Each row has a hidden value; after the row comes its band, the name of the range that the value falls in. Each part has its own.
In the rows, 128 means zero.
[157 176 111 141 133 142 111 145 125 130 116 141 168 124 114 132 141 134
 139 113  93 123 132 137 125 122 108 140 123  88 122 131 144 143 123 136
 154 127  88 134 145 107 156 131 136 125 164 135 144 149 103 125  99 131
  96 110 191  94 151]  G
[173 174 126 128 143 120 121 128 121 131 110 150 100 133 118 135  99 128
 123 135  88 131 137 133 147 117 127 151 139 168 120 136 143 160 118 134
  79 140 106 127 154 120 152 120 124 175 111 121 109 118 124 106 205 140
 103  83 183  91 108]  G
[131 116 145 123 103 135 127 143 160 133 133 131 134 123 133 125 137  98
 122 107 115 119 168 129 113 142 130 118 135  79  89 127 133 123 106 136
 114 129 160 128 133 123 107 127 130 121 163 125  89 126 124 151 112 121
 128 143 157 115 115]  Z
[128 214 103  98 131 137  96 104 110 117 114 137 183  89 144 120 152 194
 105 108 188 127  43 164  99 131 161 143 103  99  79 108 102  30 121  93
  93 157 163  86 200 150 104 136 169 159 108 161 107 100 124 209 194 105
  95 167  69 102 113]  G
[141 124 107 136 119 118 140 143 138 127  99 135 158 131 125 135 137 141
 149 172 127 114 158 115 131 130 118 138 138  60 109 115 123 148 116 142
 132 120 107 121 141  98 122 136 126 173 166 126 114 130 119 143 102  93
  87 116 148 105 139]  G
[155 224 106 121 147 166  62 106 152 130 115 151 194 118 140 130 147 140
 118 105 193 153  27 145 106 139 165 135 133  88 103 105 111  18 127  98
  94 156 177  93 177 119 126 133 173 151  35 150  63 102 128 167 255  44
  95 148 143  95 119]  Z
[150 186 161 147 187 138 138 131  74 120  70 149 124 138 118 126  84 166
 100 126 159 130 161 132 167 145  87 140 154 106  90 173 101 191 136 147
  70 140 136 115 127  98 153 119 120 154  92 108  95 134 107 137  93  85
 112  80 157 164 154]  Z
[150 115 124 141 104 101 115 139 126 135 167 134 136 126 145 117 156 128
 125 106 181 130  84 117 129 125 132 121 128 108 152 115 115 165 131 150
 126 127 160 112 144 148 150 136 135 120 113 120 122 160  90 209 170 130
 131 128 139 160 107]  Z
[182 175 128 146 136 118  95 125 148 132 112 138 134 133 121 124 126 117
 129 122  88 127 178 129 121 129 124 120 143  96  93 139 121 192 127 150
 154 125 126 128 145 119 131 129 131 183 159 125  86 142 115 133 165 109
 120 113 116  80 124]  Z
[135 192  93 113 160 131   1 104 109 116  81 124 182 132 172 109 165 181
 130 122 209 166  85 174 103 141 171 133 119 104 127  97 110  33 114  96
  71 149 185  84 207 123 131 115 168 141  41 127  38 109 131 162 226  30
 127 137 122  62 148]  G
[153 186 109 136 128 113 123 135 108 132 120 115 145 115 134 126 117 125
 124  90  98 125 151 141 121 131 112 145 139 105  98 149 151 131 121 123
 167 146  87 133 127 139 136 107 135 139 162 138 115 108 132 131 110 107
 142 123 115 121  99]  Z
[145 204 106 107 138 171  77 105 133 135 118 149 191 116 146 131 126 155
 114 125 215 155  11 149  95 150 159 132 108  66  90  96 112   1 120  95
  65 153 166 103 189 138 127 144 183 158  49 156  65  90 148 201 234  47
  72 164 181 111  96]  Z
[136 121 136 145 110  90 121 146 116 126 140 122 132 123 132 129 192 125
 136 123 164 140  73 120 129 128 147 119 134 100 121 104 119 158 128 153
 184 136 110 127 146 141 121 143 141 122 112 114 116 146  99 119 191  77
 108 120 149 167 111]  Z
[153 118 151 136  95 105 119 139 121 140 174 140 130 134 134 122 154 130
 129 105 156 133 107 119 130 116 130 114 139 103 146 106 122 160 130 155
 148 136 150 127 150 148 152 149 125 137  96 113 100 157 105 143 220 105
 131 125 147 166 102]  G
[133 129 133 122 116 124 149 144 137 134 118 147 104 125 135 135 109 125
 126 153 145 115 146 126 149 126 139 143 155 127 111 123 130 160 105 128
  83 142 147 117 150 116 113 120 129 164 123 118 116  94 141 145 137  99
 138 109 142 118  88]  G
[154 167 179 144 160 118 109 123 100 110  84 165 136 127 116 137 134 142
 120 101 133 126 126 139 157 128 122 117 137 143 101 152 115 136 119 127
  96 123  82 110 127 112 153 106  76 142 168 122 159 142  93 151 167 130
  85  82 127 159 142]  Z
[129 137 108 137 130 148 143 133 125 123 114 159 133 120 132 130 142 119
 142 158  84 124 103 124 153 134 105 147 122 122 141 114 127 124 116 125
 124 123 132 123 149 102 110 143 133 161 143 122 154 102 125 116  62  98
 137 106 138 105 122]  G
[142 155 141 119 111 122 119 140 136 142 164 126 127 141 140 113 154 110
 117 104 109 135 137 123 125 124 163 105 134 120 129  99 104 165 109 149
 121 145 163 123 144 157 165 138 140 108  93 123  83 156 105 140 229  85
  98 122 184 158 134]  G
[127 126  84 133 102 112 127 137 124 125 165 116 146 119 141 120 193 107
 134  95 147 129  88 113 125 133 143 127 108 112 136 109 125 147 120 130
 161 129 138 106 133 154 139 135 137  88 153 127 169 144  94 148 136 112
 111 129 133 173 117]  Z
[152 177 132 124 146 146 154 113 108 113 116 162 143 130 101 138 159 135
 117  65 153 123 176 117 117 115 124 118 131  90  70 166  92 128 136 156
 100 141 133 117 150  96 132 137 101 143 101 114 142  97 108 166 137 136
 136  87 139 155 147]  G
[139 145 136 147 102 102 157 142 105 127 146 115 144 121 131 127 178 132
 138 114 137 145 113 127 129 123 128 116 139  82 132  96 137 137 127 153
 193 118 126 128 147 145 141 147 128 119 116 122 129 145 112 164 176  88
 122 120 121 185 105]  G
[118 178  80 108 133 148  62 113 136 124 107 130 214 119 137 119 170 150
 111 125 170 132  20 157  97 155 138 122 114  79 108 104 131   1 129  80
  86 154 137 103 167 122 100 145 177 150  73 159  75  73 125 210 247  52
  94 157 141 126 124]  Z
[157 159 148 143 125 110 102 139 119 136 132 126 103 128 134 130 160 129
 123 137 155 140  93 135 128 117 170 120 155  99 106 105 110 146 120 160
 133 137 135 140 153 134 146 132 136 111  87 112 117 162 103  87 206  79
  73 112 175 142 138]  G
[136 130 137 128 115 142 100 143 158 130 127 155 108 128 136 128 133 118
 128 141 131 117 117 123 138 138 126 122 145  82 105 120 113 162 104 141
 105 128 181 122 150  98 108 139 131 154 145 115 115 130 126 137  92  76
 142 120 148  97 105]  Z
[160 188 162 117 151 158  73 132 134 114  95 187 124 145 111 131 106 147
  94 101 138 130 178 106 144 132 115 143 159 125  66 160 118 164 136 143
  50 163 149 126 127  91 156 132 114 135 127  99 130 132  97 163 137  91
 103  72 217 132 151]  G
[134 155 110 137 114 132 102 147 139 125 134 139 137 117 137 126 144 119
 131 119 137 112 144 126 129 138 122 123 145  69  92 133 128 149 111 133
 167 132 138 125 137 112 110 130 134 159 176 129 130 123 127 148  69  77
 149 135 103 107 104]  Z
[168 198 151 134 123 115 131 147 136 147 117 120 138 133 124 131 102 146
 132 123 133 125 154 133 112 124 117 131 160  62 105 139 118 164 117 146
 124 139 134 131 144 118 142 103 139 128 143 137  71 145 127 138 172  89
 144 128 153 101 117]  Z
[145 235  76 127 153 172  94 126 116 125 112 168 167 110 123 116 139 164
 143 151 219 143  86 160 109 119 191 124 116  93 105  94 118  71 108  82
 118 151 166  70 207 138 124 165 156 140  78 156  37  90 134 169 240  37
  92 136  94  73 110]  Z
[160 165 146 111 116 124  98 123 126 109 127 197 132 108  92 111 141 122
 105  90 115 112 186 107 128 109 132 141 151 134  88 152 123 175 133 140
 106 160 106 120 127 106 141 142 110 125 169 100 161 106 104 191 119  88
 107  77 166 149 160]  Z
[159 191  93 117 160 146  76 134 109 118 106 164 159 112 119 102 130 175
 126 136 188 128  74 162 102 121 196 103 124 105 105  95 106  82 108  74
  88 143 171  68 195 126  87 137 163 148  88 151  37 103 118 184 255  92
 101 118  86  78 118]  Z
[162 184 161 150 159 149 147 119  98 118  74 157 156 145 117 146 139 159
 123 111 187 125 138 131 156 135  81 145 141  95  70 186 100 142 143 150
  82 137 134 111 140  90 132 108  89 142 105 116 137 145  98 144 114 163
  97  74 122 161 154]  G
[163 134 144 120 126 139 104 119 116 106  87 160 156 132 119 141 160 149
 113  90 126 125 138 110 120 140 108 137 133 105  58 163 126  88 132 135
  35 149 124 130 123 106 124 119  88 152 151 117 154 122 104 166  91 146
 114  82 145 154 143]  G
[134 158 134 136 115 109 132 134  96 140 185 121 132 131 140 119 154 130
 134 122 111 144 137 137 123 124 149 110 119  86 123 101 116 142 124 157
 170 142 146 125 140 155 158 126 125 125  92 125  95 146 105 126 158 100
  87 135 154 163 115]  G
[119 189  89  96 157 142  86 109  84 117  99 130 181 104 154 109 126 205
 122 142 207 143  77 175  95 143 162 129  87  80  89  98 106  28 106  77
  79 138 165  75 201 157  93 139 176 155  98 153  69  97 118 207 175 102
  90 165  91  90 106]  Z
[128 128 127 142 100  99 138 147 120 133 156 115 140 133 137 125 175 119
 134 111 129 137  91 118 130 128 155 114 126  90 130 108 115 159 123 143
 185 140 125 117 147 154 129 142 129 118 111 118 123 139  98 142 198  79
 130 129 138 170 105]  Z
[149 179  91 126 119 119 131 146 111 124 130 138 149 114 121 135 128 130
 127 101 119 112 144 131 138 109 130 155 138 137 109 136 166 138 113 119
 157 158  60 124 133 132 149 108 127 139 164 135 173 103 131 132 151 117
 115 112 161 121 104]  Z
[150 130 132 145 112 114 126 143 137 145 156 129 127 139 147 113 140 114
 122 103 161 128  97 119 132 119 165 118 140 108 151 124 107 161 127 148
 128 144 158 110 140 152 152 140 121 130  88 118 120 147 101 143 199 105
 138 127 121 154 124]  Z
[148 143 129 146 111  95 150 137 111 128 126 115 143 120 137 119 177 145
 136 112 175 147  88 130 130 137 120 119 148 107 134 111 124 165 129 158
 144 113 146 129 146 140 149 143 148 109 115 124 108 169  98 132 156 100
 118 110 140 172 115]  G
[156 141 137 142 103 115 146 141 133 127 135 129 130 125 132 122 176 119
 121 105 145 135 128 122 133 113 145 117 158 105 135  98 134 136 118 151
 150 125 137 136 151 147 155 155 129 112 111 116 137 146 113 136 221  92
 117 114 143 165 126]  G
[152 221 122 126 117 150 106 120 132 135 114 149 182 106 124 126 143 160
 101 106 201 136  12 152 103 138 177 135 130  93  97 111 105  24 131 103
  51 169 164  86 199 120 132 150 163 149  66 168  48  96 142 186 255  40
  95 151 118  94 124]  Z
[151 121 129 133 133 125 150 121 143 127 103 138 110 127 130 127 122 122
 131 161  87 128 164 124 145 133 131 140 131 144 111 125 128 162 119 136
  94 121 133 125 150 113 114 139 123 188 119 115  90 100 126 136 167 121
 102 104 127 101 112]  G
[116 203 115 113 133 117  62 104 133 124  97 116 175 121 147 119 177 173
 113  99 188 151  65 155 104 144 164 149 132 101 114 109 111   1 114  99
  64 148 182  88 182 101 110 131 153 124  47 145  20 119 118 154 243  74
 124 139 116  80 153]  Z
[143 154  95 149 128 127 159 138 101 118 130 112 144 104 148 113 182 128
 129 124 144 130 134 135 135 120 145 130 141 123 123 109 137  91 129 138
 166 124 112 141 127 147 148 142 132 104 128 128 162 130 108 111 124  90
  75 124 108 174 153]  G
[146 223  69 121 160 160  61 138 101 123  97 156 193 119 120 103 135 183
 135 174 220 128  74 171 106 131 178 103 113  81 112 103 121  70 125  82
  88 156 141  77 196 147 114 157 172 174  90 159  69  61 126 221 243  12
 102 146  84  90 112]  Z
[171 187  92 126 160 165  37 107 113 115 101 143 190 114 159 116 136 156
 132 105 207 170  60 159 105 135 192 132 118 104 121  83 105  55 115  89
  97 156 179  82 201 127 138 109 172 147  44 130  77 101 143 151 239  22
 104 134 124  76 126]  G
[155 157 167 141 116 114 167 106  90 119 101 162 154 117 108 127 156 139
 135  92 178 118 134 135 133 121 101 134 136 112  92 176 114 141 135 142
 124 127  96 105 136 104 124 119  91 117 138 114 153 139 103 163  90 162
  90  71 111 165 171]  Z
[168 150 163 132 128 129 155 108  99 118 111 169 150 127  95 135 151 143
 119  96 177 114 138 122 135 122 100 135 137 109  91 176 109 157 130 149
  95 142 119 115 143 110 127 120  97 123 120 103 135 139 107 161 118 164
  87  71 155 159 174]  Z
[149 184 104 138 125 130  82 150 116 129 121 137 161 122 124 134 136 131
 139 110 110 120 125 134 124 127 107 139 130  65 113 136 145 138 117 130
 175 133  84 131 134 110 151 122 140 132 175 141 154 144 112 115  68  93
 117 122 170  96 140]  Z
[153 168 146 122 118 124 113 124 122 105  99 176 150 117 111 119 152 148
 110  86 123 125 165 114 121 125 121 147 151 134  77 162 130 128 147 139
  90 157 111 122 128 107 137 135  96 139 175 111 166 104  98 182  79 109
  96  72 151 142 161]  Z
[124 239 125 104 122 129  71 109 117 133 105 136 161 113 136 126 152 206
 104 126 231 140  48 169 104 131 171 144 115 100  88 117  98  44 115 114
  29 171 180  89 219 141 141 149 160 151  78 155  46 108 140 190 255  53
 107 162 114  69 132]  G
[143 165 122 109 154 169 104 125 114 106 112 166 136 134 108 140 141 123
  96  75 127 123 189  98 136 130 115 132 125  97  58 149 100 115 123 138
  85 157 134 128 125  94 135 140 116 130 124 110 164  98 111 174 153 105
 129  99 192 168 139]  G
[157 167  98 112 131 131  45 119  98 118  97 124 199 106 145 110 142 182
 102 108 203 135  18 169 105 143 173 120 107  89 114 100 107  40 134  97
  42 178 146  92 211 140 124 112 177 164  99 149 122  75 152 218 255  22
 117 163  97  98 138]  G
[169 158  99 116 125 134  26 128 110 115 105 143 188 116 132 107 149 156
 103 103 187 137  29 158 100 139 196 107 115 107 126  88 111  33 117  91
  28 178 149  87 206 122 122 114 171 148  84 139  91  84 151 195 255  11
 117 141 136  87 146]  G
[135 157 167 151 185 127 132 134  92 107  78 157 146 141 122 137 123 176
 112 101 110 147 143 135 159 142 115 126 148 140  95 154 110 132 131 139
  99 130 117 108 118 100 159 113  87 146 123 117 135 127  91 128 125 112
  65  81 171 160 152]  G
[138 151 157 129 122 145 198 149 147 143 110 121 148 123 119 131 118 140
 141 151  85 123 146 136 127 120 116 148 142 116 135 128 119 139 122 141
 111 133 155 121 154 125 120 122 130 104 127 130  88 108 131 142 156 122
 136 112 146 122 125]  G
[131 161 135 113 148 121 124 125 113 109 109 158 131 126 112 121 142 141
 103  60 103 139 185 118 107 128 146 121 141 115  71 143 112  96 136 141
  86 139 119 125 130  98 149 141 101 142 142 119 147  75  98 176 111  93
 128  91 167 145 143]  G
[145 168 171 135 141 136 112 124 131 110  95 158 147 138 122 137 158 157
 115  80 129 141 162 126 135 125 120 138 147 143  71 159 115  95 145 141
 108 146 121 116 129  96 146 122  75 122 156 117 173 119  86 151 127 137
  61  68 164 141 158]  G
[140 163 107 139 135 122 135 142 108 124 140 114 135 113 147 111 182 124
 125 131 128 134 123 135 131 126 152 122 133 130 114 110 120 133 125 144
 159 137 122 138 129 147 151 132 137 103 117 128 123 138 105 106 143  74
  66 121 138 164 153]  G
[127 204  82 119 125 139  51 132 105 123  99 143 180 114 123 111 165 178
 121 145 215 132  78 164 106 130 191 121 107  94 119 102 124  27 118  96
  48 175 136  79 216 136 135 160 161 139  96 152  68  62 157 204 255   1
 112 160 111  78 143]  G
[159 138 159 128 160 106 124 126  86 109 103 160 128 121 101 129 125 138
 107  91 114 125 135 131 139 129 138 103 135 126 108 139 112 147 108 138
  71 128  95 115 137 122 143 118  89 161 139 117 132 131 103 149 168 120
 112  94 161 174 140]  Z
[148 210 114 106 135 158  82  98 139 129 120 134 200 107 147 131 138 162
 103 101 193 147   6 149  96 147 153 139 118  84  89 104 107   1 126  95
  86 156 164 102 183 132 120 131 177 158  57 155  89  99 125 192 246  79
  88 160 143 107 108]  G
[174 190  92 133 165 160  69 126 122 120 100 144 196 119 133 108 131 150
 125 122 186 144  30 165 106 143 178 108 136  91 118  98 113  41 131  78
  98 150 160  86 181 116 102 122 182 160  54 144  56  88 126 176 235  48
 105 117 114  97 119]  G
